Below are the code and all the weights of a small trained network. Each question names an input and a target symbol and asks about switching units off, where a switched-off unit gives its printed mean instead of its output.

import numpy as np


def w(rows, s, z=0):
    codes = np.array(rows[::2]) - 128.0
    scale = np.full(codes.shape[1], s)
    scale[-1] = z or s
    return codes * scale


def norm(h):
    return h / np.sqrt((h * h).mean(-1, keepdims=True) + 1e-5)


def f(y):
    return y / 2 * (1 + np.tanh(0.7978845608 * (y + 0.044715 * y**3)))


def softmax(a):
    e = np.exp(a - a.max(-1, keepdims=True))
    return e / e.sum(-1, keepdims=True)


def log_softmax(a):
    a = a - a.max(-1, keepdims=True)
    return a - np.log(np.exp(a).sum(-1, keepdims=True))


def net(x, mask):
    ids = ['αδεζθλμπτφψ'.index(c) for c in x.split()]
    T = len(ids)
    res = E[ids] + P[:T]
    u = 0
    for l in range(2):
        q, k, v = (norm(res) @ M[l].T for M in (Q, K, V))
        z = softmax(np.where(np.tri(T) > 0, q @ k.T / 3**0.5, -1e9)) @ v
        res = res + np.where(mask[u], z, O[l][:, -1]) @ O[l][:, :-1]
        u += 1
        y = f(norm(res) @ A[l][:, :-1].T + A[l][:, -1])
        res = res + np.where(mask[u : u + 4], y, B[l][:, -1]) @ B[l][:, :-1]
        u += 4
    return log_softmax(norm(res)[-1] @ U[:, :-1].T + U[:, -1])


Q, K, V, O, A, B = {}, {}, {}, {}, {}, {}
E = w([
[111,137,135,67,140,179],'α',
[106,171,84,141,159,98],'δ',
[98,119,175,75,120,195],'ε',
[149,105,77,149,101,161],'ζ',
[112,132,126,68,141,162],'θ',
[129,133,145,67,149,163],'λ',
[91,99,209,254,164,117],'μ',
[13,64,145,111,106,19],'π',
[163,141,127,80,235,219],'τ',
[123,129,157,87,162,168],'φ',
[83,174,86,133,181,114],'ψ',
],0.0051)
P = w([
[255,96,253,45,87,48],'0',
[105,160,116,115,159,167],'1',
[111,147,117,123,139,157],'2',
[117,134,115,130,124,149],'3',
[129,132,120,138,111,132],'4',
[139,118,132,141,126,110],'5',
],0.0021)
Q[0] = w([
[95,187,118,116,253,117],'L0H1',
[159,243,8,158,205,94],'L0H1',
[112,137,68,190,170,141],'L0H1',
],0.004)
K[0] = w([
[118,160,192,85,144,70],'L0H1',
[254,116,205,89,106,74],'L0H1',
[179,128,155,142,129,135],'L0H1',
],0.0066)
V[0] = w([
[252,19,39,202,1,173],'L0H1',
[165,121,6,111,234,161],'L0H1',
[181,199,105,158,185,58],'L0H1',
],0.0019)
O[0] = w([
[114,107,60,161,245,3,252],'L0H1',
[178,40,45,141,157,150,159],'L0H1',
[211,104,122,174,82,116,110],'L0H1',
],0.0032,0.0014)
A[0] = w([
[161,145,125,112,64,254,198],'L0N1',
[138,114,140,126,122,97,117],'L0N2',
[99,138,207,92,61,202,2],'L0N3',
[122,94,139,93,148,134,124],'L0N4',
],0.006,0.00081)
B[0] = w([
[181,88,165,50,212,29,251],'L0N1',
[106,185,121,95,168,200,125],'L0N2',
[167,73,3,167,168,173,203],'L0N3',
[188,117,130,82,124,195,146],'L0N4',
],0.0034,0.0021)
Q[1] = w([
[131,13,155,126,136,152],'L1H1',
[152,2,137,132,131,128],'L1H1',
[99,78,254,136,37,201],'L1H1',
],0.0063)
K[1] = w([
[93,131,29,156,175,152],'L1H1',
[76,98,3,161,180,170],'L1H1',
[35,199,111,154,189,126],'L1H1',
],0.0065)
V[1] = w([
[101,118,79,49,49,45],'L1H1',
[255,244,42,70,58,150],'L1H1',
[87,26,54,158,183,171],'L1H1',
],0.0025)
O[1] = w([
[131,128,165,50,50,79,198],'L1H1',
[192,181,108,149,4,93,210],'L1H1',
[101,234,77,66,214,155,249],'L1H1',
],0.0033,0.0014)
A[1] = w([
[180,139,135,49,148,55,255],'L1N1',
[98,169,85,171,104,155,189],'L1N2',
[96,128,254,61,131,106,61],'L1N3',
[88,126,111,98,223,150,188],'L1N4',
],0.005,0.0014)
B[1] = w([
[110,124,232,70,162,209,253],'L1N1',
[162,7,123,110,134,203,154],'L1N2',
[81,11,4,163,111,78,127],'L1N3',
[210,83,176,142,47,104,226],'L1N4',
],0.0039,0.0034)
U = w([
[107,171,130,134,115,148,10],'α',
[188,137,178,156,1,75,157],'δ',
[75,193,137,133,113,167,91],'ε',
[101,189,109,137,219,34,186],'ζ',
[110,164,130,132,111,149,6],'θ',
[110,165,127,138,108,145,22],'λ',
[113,83,201,239,171,147,130],'μ',
[29,62,139,100,90,67,113],'π',
[201,70,39,141,138,159,234],'τ',
[121,172,132,143,108,164,16],'φ',
[180,116,219,43,171,162,198],'ψ',
],0.009,0.0022)

Each question gives the input, a string of symbols that net reads in full, and the target symbol t.
The units are the heads (3 rows each of Q, K, V and O) and the neurons (one row each of A and B). Each row of codes is followed by its name. A weight is (code - 128) times the scale printed after its matrix; where a second scale follows, it is the last column's (O, A, B and U).
mask holds one flag per unit, layer by layer, with each layer's heads first. A switched-off unit (its flag False) gives its mean, the last column of its rows in O or B, instead of its output. The means were averaged over made-up inputs and are rounded, as every weight is.
A unit's drop is (log p(t) with every unit on - log p(t) with that unit switched off) / (log p(t) with every unit on - log p(t) with every unit switched off).
The circuit of an input: a set's keep is (log p(t) with only the set's units on - log p(t) with every unit switched off) / (log p(t) with every unit on - log p(t) with every unit switched off). Starting from all 10 units, units are removed one at a time, each time the one whose removal leaves the highest keep (on an exact tie, the one counted first), for as long as the keep stays at least 0.8.
units of the circuit, in order: the units of the circuit, biggest drop first
unit that matters most: the unit with the biggest drop
top k neurons: the k neurons with the biggest drops, biggest first
k most important neurons of layer l: the k neurons of layer l with the biggest drops, biggest first
drop of u: that unit's drop, to one decimal
input μ π ζ ζ ψ, target μ: most important neuron of layer 0 : [L0N1]
input τ ε δ ζ θ δ, target τ: units of the circuit, in order : [L0N1; L1N2]
input π δ φ ζ τ ψ, target π: top 3 neurons : [L0N3; L1N3; L1N1]
input μ ε ψ, target μ: units of the circuit, in order : [L1H1; L1N4; L1N1; L0H1]
input ε ζ δ, target ε: units of the circuit, in order : [L0H1; L0N1]
input π δ δ ψ ζ, target ψ: units of the circuit, in order : [L0N1; L0N3; L1N1]
input π ε ζ φ δ, target π: units of the circuit, in order : [L1H1; L0H1; L1N3]
input ψ π ψ, target ψ: units of the circuit, in order : [L0H1; L0N1]
input ψ ψ τ π π δ, target ψ: top 2 neurons : [L1N1; L0N1]
input ε ε ψ, target ε: 3 most important neurons of layer 1 : [L1N1; L1N2; L1N4]
input ε ζ ζ τ ψ, target ε: 2 most important neurons of layer 0 : [L0N3; L0N1]
input μ ζ δ δ, target μ: 2 most important neurons of layer 0 : [L0N1; L0N3]
input π ζ ζ ζ ψ, target π: drop of L1H1 : 0.8
input ψ ζ ζ δ π ψ, target ψ: unit that matters most : L0H1
input π δ ζ, target ψ: drop of L0N3 : 0.4
input π δ π ψ δ, target π: drop of L1N3 : 0.2
input δ δ ζ ζ ζ δ, target δ: drop of L0H1 : 0.9
